[[  0 -17 -19   1]
 [ -2  26  11 -12]
 [  1 -16 -16  27]]
|
[[ 26  11]
 [-16 -16]]

[[  8  -6 -14  -3  -5]
 [ -4   4   7  -7  -2]
 [  0  -1  21  14   7]
 [ -4  -1   6  12   6]
 [ -1   0   3 -26 -12]]
|
[[ 4  7]
 [-1 21]]

[[ 10 -27   3  15 -11]
 [ -6  30  -5  12 -14]
 [-25  -4  16 -32  35]
 [  1  11   6  26 -24]]
|
[[30 -5]
 [-4 16]]

[[ -6  -4   3 -19]
 [ -8   5  -1 -25]
 [ -8   7   2 -26]]
|
[[ 5 -1]
 [ 7  2]]

[[-20 -18  22]
 [-19  30  -6]
 [ 24   1  15]]
|
[[30 -6]
 [ 1 15]]

[[-28  31  31]
 [ -8   9  10]
 [ -5   5  -2]
 [ -5   4  -2]
 [-34   7   4]]
|
[[ 9 10]
 [ 5 -2]]

[[  3   4 -25]
 [-11 -15  -7]
 [-22 -29   8]
 [  3   8  -8]
 [ -3  -3 -12]]
|
[[-15  -7]
 [-29   8]]
---
[[ 10   9  22   1]
 [ 24  -3  22 -33]]
|
[ 1 22]

[[  2   9]
 [ 23  31]
 [ 12 -13]]
|
[ 9 23]

[[ 24   6   0  15  22]
 [ 20   6  -5 -13  18]
 [ 30  -2   0 -35  -4]
 [ 30   9  23 -25 -19]]
|
[ 22 -13   0   9]

[[ 26   6 -19]
 [ 11 -16   7]
 [ 16 -27 -25]
 [ 12 -25 -22]
 [-12  26   1]]
|
[-19 -16  16]

[[-23 -29   1]
 [ 33  11   0]
 [ 25  25   2]
 [-18 -17  -4]]
|
[ 1 11 25]

[[-12   5   0]
 [  3 -28  -2]
 [  8   1   4]]
|
[  0 -28   8]

[[-19   5  -8  -8 -26]
 [  5  -4  12  -6   9]
 [  4  33   3  -8 -14]]
|
[-26  -6   3]
---
[[ -6  -9]
 [-16  22]
 [  9 -17]
 [ 12 -31]
 [  5  11]
 [ -9  -6]]
|
[[ 12 -31]
 [  9 -17]
 [ -6  -9]
 [ -9  -6]
 [  5  11]
 [-16  22]]

[[ 13   8  -9   9  12  -1  27  11  18]
 [-15  -1 -11  -3  23   2 -21 -16  28]]
|
[[-15  -1 -11  -3  23   2 -21 -16  28]
 [ 13   8  -9   9  12  -1  27  11  18]]

[[ 20  16   2 -13  -5 -11  -4  16   0 -20  -5   3]
 [ 24   9  24  15  16 -12 -20  13   6  14  24  21]
 [ 15 -10  24   6  16  -7  -4 -25   6  21  -4  10]]
|
[[ 15 -10  24   6  16  -7  -4 -25   6  21  -4  10]
 [ 24   9  24  15  16 -12 -20  13   6  14  24  21]
 [ 20  16   2 -13  -5 -11  -4  16   0 -20  -5   3]]

[[ 10  -6  -9 -12   2  -4]
 [-22   4  10   9  -1  11]
 [  6  -1  -1   4   2 -25]
 [ -4  -4   1  -1   7  23]]
|
[[ 10  -6  -9 -12   2  -4]
 [ -4  -4   1  -1   7  23]
 [  6  -1  -1   4   2 -25]
 [-22   4  10   9  -1  11]]

[[  8   1 -25  18   0   1 -10  -2]
 [  6   6  -1   8   8   5  -2   1]
 [  6  -5 -26   6   3   7  -5  -1]
 [  8   3 -16  31  -9 -16 -19  -1]
 [  4  -6  -3  10  -6 -13 -11   0]
 [  3 -10 -18  -9   2   0   4  -2]]
|
[[  3 -10 -18  -9   2   0   4  -2]
 [  4  -6  -3  10  -6 -13 -11   0]
 [  6  -5 -26   6   3   7  -5  -1]
 [  8   1 -25  18   0   1 -10  -2]
 [  8   3 -16  31  -9 -16 -19  -1]
 [  6   6  -1   8   8   5  -2   1]]

[[ 20  -8  19   2  -8  14 -25  -7  -4]
 [ 11 -10  18   1   6  26 -20 -13   7]
 [ -6  -4  -7  10   3  -6   7   7   4]
 [-29  13 -30  17   2 -24  33   5   1]
 [ -7  15 -19   3  -4 -10  16   0 -10]]
|
[[ 11 -10  18   1   6  26 -20 -13   7]
 [ 20  -8  19   2  -8  14 -25  -7  -4]
 [ -6  -4  -7  10   3  -6   7   7   4]
 [-29  13 -30  17   2 -24  33   5   1]
 [ -7  15 -19   3  -4 -10  16   0 -10]]

[[ -8  -8 -16  18  -6  28  -8   0   0]
 [ 17 -17  13   2  -3  -4   4 -11  15]
 [  0  12   5 -25   6  -4   7  13  -2]
 [ 15  10  14 -23   3  -9  -9   5  -6]
 [-12   4  11   6  12   3   5   6  -4]
 [  2 -14   2  13   2  20 -15   2  -6]]
|
[[ 17 -17  13   2  -3  -4   4 -11  15]
 [  2 -14   2  13   2  20 -15   2  -6]
 [ -8  -8 -16  18  -6  28  -8   0   0]
 [-12   4  11   6  12   3   5   6  -4]
 [ 15  10  14 -23   3  -9  -9   5  -6]
 [  0  12   5 -25   6  -4   7  13  -2]]
---
[[  4   2 -16]
 [-12  -7  -2]
 [  8  25  19]]
|
[[-12  -7  -2]
 [  8  25  19]]

[[  0   9  -2   9   1]
 [  1 -30  -1 -28   1]
 [  0 -22   0 -25   1]
 [  0  -2   2   2   2]
 [  0 -24  -3 -24   1]]
|
[[  1 -30  -1]
 [  0 -22   0]]

[[  1  -6  -6  22]
 [ -4  21  21  20]
 [-22  -8  -8  -3]
 [-15   5   5   4]
 [-29  21  21 -15]]
|
[[ -4  21  21]
 [-22  -8  -8]]

[[-29 -19 -11 -20]
 [ -2  11  10  -5]
 [-20 -15  -7 -13]
 [ 15   9  19  13]
 [-13 -12  -1   3]]
|
[[ -2  11  10]
 [-20 -15  -7]]

[[ 6 -3 -7]
 [ 2  8 28]
 [-1  5  2]]
|
[[ 2  8 28]
 [-1  5  2]]

[[-13  14   3]
 [-18  16   2]
 [ -9  18 -30]
 [-27   0  33]]
|
[[-18  16   2]
 [ -9  18 -30]]

[[  2   0 -26  -5]
 [  2  -1  -7  -4]
 [ -1  -1 -30   0]
 [  0   0 -32  -1]]
|
[[  2  -1  -7]
 [ -1  -1 -30]]
---
[[  6 -26   4  30  10  20]
 [ 15   8   2  22   7   7]
 [  2 -10   2   2  -1   0]
 [ -1  -5 -18 -19   3   2]
 [-16  -1  14 -19  -8 -11]
 [-12 -25  15   7  -6  -2]
 [ 19  21 -13   9   8   8]
 [-17 -14  -2 -25  -7  -4]
 [ -4   9   7 -14   1  -4]]
|
[[ -4   1 -14   7   9  -4]
 [ -4  -7 -25  -2 -14 -17]
 [  8   8   9 -13  21  19]
 [ -2  -6   7  15 -25 -12]
 [-11  -8 -19  14  -1 -16]
 [  2   3 -19 -18  -5  -1]
 [  0  -1   2   2 -10   2]
 [  7   7  22   2   8  15]
 [ 20  10  30   4 -26   6]]

[[  2  22   4 -26   1 -12  -7 -14]
 [  4 -14   0  23   0  15   7  11]
 [  1  -9   8  15   2   9  -2  11]]
|
[[ 11  -2   9   2  15   8  -9   1]
 [ 11   7  15   0  23   0 -14   4]
 [-14  -7 -12   1 -26   4  22   2]]

[[  0   3   6  -4   7  -8   0   8]
 [ 32   2   5  -2  29 -12  13 -22]
 [ -1  -3  -8   3  -9  12   0  -7]]
|
[[ -7   0  12  -9   3  -8  -3  -1]
 [-22  13 -12  29  -2   5   2  32]
 [  8   0  -8   7  -4   6   3   0]]

[[ -7   6  -1  11   9   3  -5]
 [ -2  -7   4  -2  13   0   3]
 [ -6   6  -6   2  -2   8  -2]
 [-21  29  23 -20  -4 -22  12]
 [  5   6  -9  -1 -10  -1  -5]]
|
[[ -5  -1 -10  -1  -9   6   5]
 [ 12 -22  -4 -20  23  29 -21]
 [ -2   8  -2   2  -6   6  -6]
 [  3   0  13  -2   4  -7  -2]
 [ -5   3   9  11  -1   6  -7]]

[[  4   1  25   5]
 [-27   3   2 -11]
 [  0   9  -4 -15]
 [  2  -7  -8   7]
 [  7 -17  -4  -3]
 [ -2  17  -5 -26]]
|
[[-26  -5  17  -2]
 [ -3  -4 -17   7]
 [  7  -8  -7   2]
 [-15  -4   9   0]
 [-11   2   3 -27]
 [  5  25   1   4]]

[[ -7 -25  22]
 [-19  -3 -31]]
|
[[-31  -3 -19]
 [ 22 -25  -7]]

[[  2 -12 -20 -10  11   2 -16]
 [-15  -3  22  15  12  -8  -3]
 [ -3   1  22  12 -11  -7  16]
 [  0 -16   7  11  14 -13 -16]
 [-17   3 -10 -12  15  11 -13]
 [-10   2  21  15  -7  -6  15]
 [-27   6  -3  -5  11  12  -2]
 [  9 -18   5  10 -19 -10  14]
 [-19   1  24  12   4  -4   5]
 [-14 -14 -14  -8 -11   7  15]
 [-17   2  24  10   0  -4  11]
 [-27  -2  -7  -8   0  10   9]]
|
[[  9  10   0  -8  -7  -2 -27]
 [ 11  -4   0  10  24   2 -17]
 [ 15   7 -11  -8 -14 -14 -14]
 [  5  -4   4  12  24   1 -19]
 [ 14 -10 -19  10   5 -18   9]
 [ -2  12  11  -5  -3   6 -27]
 [ 15  -6  -7  15  21   2 -10]
 [-13  11  15 -12 -10   3 -17]
 [-16 -13  14  11   7 -16   0]
 [ 16  -7 -11  12  22   1  -3]
 [ -3  -8  12  15  22  -3 -15]
 [-16   2  11 -10 -20 -12   2]]

[[ 2  5 30  4 -4  1 -8  3 -1 -1]
 [ 2  1 -7  3  0  9 -1 -1  5 -1]]
|
[[-1  5 -1 -1  9  0  3 -7  1  2]
 [-1 -1  3 -8  1 -4  4 30  5  2]]
